Below is a small trained network, with its code and all its weights. Each question gives an input and a target symbol and asks what happens when units are switched off, that is, made to give their printed mean instead of their output.

import numpy as np


def w(rows, s, z=0):
    codes = np.array(rows[::2]) - 128.0
    scale = np.full(codes.shape[1], s)
    scale[-1] = z or s
    return codes * scale


def norm(h):
    return h / np.sqrt((h * h).mean(-1, keepdims=True) + 1e-5)


def f(y):
    return y / 2 * (1 + np.tanh(0.7978845608 * (y + 0.044715 * y**3)))


def softmax(a):
    e = np.exp(a - a.max(-1, keepdims=True))
    return e / e.sum(-1, keepdims=True)


def log_softmax(a):
    a = a - a.max(-1, keepdims=True)
    return a - np.log(np.exp(a).sum(-1, keepdims=True))


def net(x, mask):
    ids = ['αβγδεζηθλμξπσφψω'.index(c) for c in x.split()]
    T = len(ids)
    res = E[ids] + P[:T]
    r = norm(res)
    for j in range(3):
        rows = slice(2 * j, 2 * j + 2)
        q, k, v = (r @ M[0][rows].T for M in (Q, K, V))
        z = softmax(np.where(np.tri(T) > 0, q @ k.T / 2**0.5, -1e9)) @ v
        o = O[0][rows]
        res = res + np.where(mask[j], z, o[:, -1]) @ o[:, :-1]
    y = f(norm(res) @ A[0][:, :-1].T + A[0][:, -1])
    res = res + np.where(mask[3:19], y, B[0][:, -1]) @ B[0][:, :-1]
    return log_softmax(norm(res)[-1] @ U[:, :-1].T + U[:, -1])


Q, K, V, O, A, B = {}, {}, {}, {}, {}, {}
E = w([
[137,123,157,76],'α',
[150,108,74,166],'β',
[139,138,166,117],'γ',
[154,141,181,106],'δ',
[156,142,186,113],'ε',
[189,141,119,156],'ζ',
[194,132,87,175],'η',
[195,139,103,193],'θ',
[138,141,173,126],'λ',
[169,107,45,90],'μ',
[54,67,90,108],'ξ',
[51,71,98,121],'π',
[123,129,172,136],'σ',
[140,87,21,133],'φ',
[138,131,202,102],'ψ',
[42,104,115,246],'ω',
],0.011)
P = w([
[194,192,146,145],'0',
[159,115,155,122],'1',
[166,224,153,120],'2',
[180,44,190,121],'3',
[98,255,132,78],'4',
[219,124,151,88],'5',
],0.0061)
Q[0] = w([
[241,4,120,135],'head 1',
[167,19,162,136],'head 1',
[161,136,102,101],'head 2',
[113,132,154,79],'head 2',
[141,127,160,151],'head 3',
[105,115,201,76],'head 3',
],0.024)
K[0] = w([
[56,251,97,135],'head 1',
[130,224,96,87],'head 1',
[156,133,109,102],'head 2',
[145,127,179,98],'head 2',
[89,151,104,127],'head 3',
[123,229,107,95],'head 3',
],0.023)
V[0] = w([
[234,147,143,2],'head 1',
[101,169,221,186],'head 1',
[108,148,140,235],'head 2',
[177,70,80,78],'head 2',
[148,97,167,119],'head 3',
[65,21,149,135],'head 3',
],0.016)
O[0] = w([
[247,163,34,118,255],'head 1',
[54,225,151,173,187],'head 1',
[128,94,57,136,113],'head 2',
[209,179,138,124,135],'head 2',
[138,175,139,137,157],'head 3',
[208,112,164,207,7],'head 3',
],0.011,0.0096)
A[0] = w([
[77,176,147,102,93],'neuron 1',
[94,66,58,240,1],'neuron 2',
[149,48,195,112,89],'neuron 3',
[192,136,108,176,87],'neuron 4',
[134,84,166,111,153],'neuron 5',
[122,144,148,83,117],'neuron 6',
[208,127,171,85,138],'neuron 7',
[189,87,57,169,90],'neuron 8',
[47,42,232,118,151],'neuron 9',
[4,162,226,178,67],'neuron 10',
[141,171,163,181,135],'neuron 11',
[63,197,192,130,153],'neuron 12',
[153,126,103,108,101],'neuron 13',
[127,159,39,168,146],'neuron 14',
[124,33,175,56,127],'neuron 15',
[160,77,55,156,99],'neuron 16',
],0.014,0.005)
B[0] = w([
[122,127,177,152,194],'neuron 1',
[137,41,145,170,128],'neuron 2',
[159,151,154,60,146],'neuron 3',
[145,173,109,120,177],'neuron 4',
[157,113,142,104,133],'neuron 5',
[103,136,134,107,155],'neuron 6',
[139,93,88,163,194],'neuron 7',
[70,143,110,174,187],'neuron 8',
[225,70,200,182,181],'neuron 9',
[117,163,4,117,201],'neuron 10',
[171,98,112,151,159],'neuron 11',
[117,66,124,173,223],'neuron 12',
[100,125,110,123,158],'neuron 13',
[161,111,181,147,253],'neuron 14',
[139,94,192,68,171],'neuron 15',
[95,118,163,156,163],'neuron 16',
],0.029,0.007)
U = w([
[150,84,141,74,184],'α',
[51,90,149,120,199],'β',
[121,188,189,123,87],'γ',
[174,75,194,125,126],'δ',
[90,131,137,29,231],'ε',
[116,189,93,65,81],'ζ',
[40,167,39,189,177],'η',
[62,167,221,215,144],'θ',
[153,189,157,130,126],'λ',
[215,169,3,95,4],'μ',
[170,92,161,118,174],'ξ',
[171,57,163,150,103],'π',
[193,161,186,220,114],'σ',
[163,27,26,86,122],'φ',
[165,209,124,98,122],'ψ',
[110,8,141,252,24],'ω',
],0.011,0.0028)

Each question gives the input, a string of symbols that net reads in full, and the target symbol t.
The units are the heads (2 rows each of Q, K, V and O) and the neurons (one row each of A and B). Each row of codes is followed by its name. A weight is (code - 128) times the scale printed after its matrix; where a second scale follows, it is the last column's (O, A, B and U).
mask holds one flag per unit, heads first, then neurons. A switched-off unit (its flag False) gives its mean, the last column of its rows in O or B, instead of its output. The means were averaged over made-up inputs and are rounded, as every weight is.
A unit's drop is (log p(t) with every unit on - log p(t) with that unit switched off) / (log p(t) with every unit on - log p(t) with every unit switched off).
The circuit of an input: a set's keep is (log p(t) with only the set's units on - log p(t) with every unit switched off) / (log p(t) with every unit on - log p(t) with every unit switched off). Starting from the 12 units with the biggest drops (on a tie, the unit counted first), units are removed one at a time, each time the one whose removal leaves the highest keep (on an exact tie, the one counted first), for as long as the keep stays at least 0.8.
units of the circuit, in order: the units of the circuit, biggest drop first
unit that matters most: the unit with the biggest drop
k most important neurons: the k neurons with the biggest drops, biggest first
which heads matter: for each layer, one digit per head in row order, 1 if its drop is at least 0.15 and else 0, layers parted by /
input μ ω θ, target ω: unit that matters most : head 1
input σ η σ δ, target η: units of the circuit, in order : head 1; neuron 10
input ξ ε λ σ, target θ: which heads matter : 101
input α λ σ, target θ: units of the circuit, in order : head 3; neuron 9; neuron 10
input σ φ ε ω ζ, target ω: units of the circuit, in order : head 1; neuron 9; neuron 10
input μ η η μ, target μ: units of the circuit, in order : head 2; neuron 9
input μ ξ α μ α λ, target μ: which heads matter : 100
input ω η η, target ω: 3 most important neurons : neuron 9; neuron 10; neuron 12
input φ μ ε σ λ δ, target θ: units of the circuit, in order : head 1; head 3; neuron 10; neuron 9
input γ θ θ, target θ: which heads matter : 010
input σ γ η λ, target ε: which heads matter : 001
input σ μ σ σ ξ, target η: which heads matter : 100
input φ σ ε λ δ, target θ: 2 most important neurons : neuron 10; neuron 1
input η σ η ψ, target ε: unit that matters most : head 3
input σ δ φ η λ ξ, target θ: units of the circuit, in order : head 1; neuron 10; neuron 9
input λ σ φ η, target φ: 3 most important neurons : neuron 7; neuron 14; neuron 9
input λ σ φ λ ε, target θ: 3 most important neurons : neuron 10; neuron 1; neuron 12
input μ η α, target ε: which heads matter : 101
input φ ω μ ω η, target ω: 3 most important neurons : neuron 9; neuron 12; neuron 10
input α μ α η, target μ: unit that matters most : head 2
input σ σ α σ ω σ, target ω: 2 most important neurons : neuron 9; neuron 10
input β σ ξ, target η: 2 most important neurons : neuron 10; neuron 9
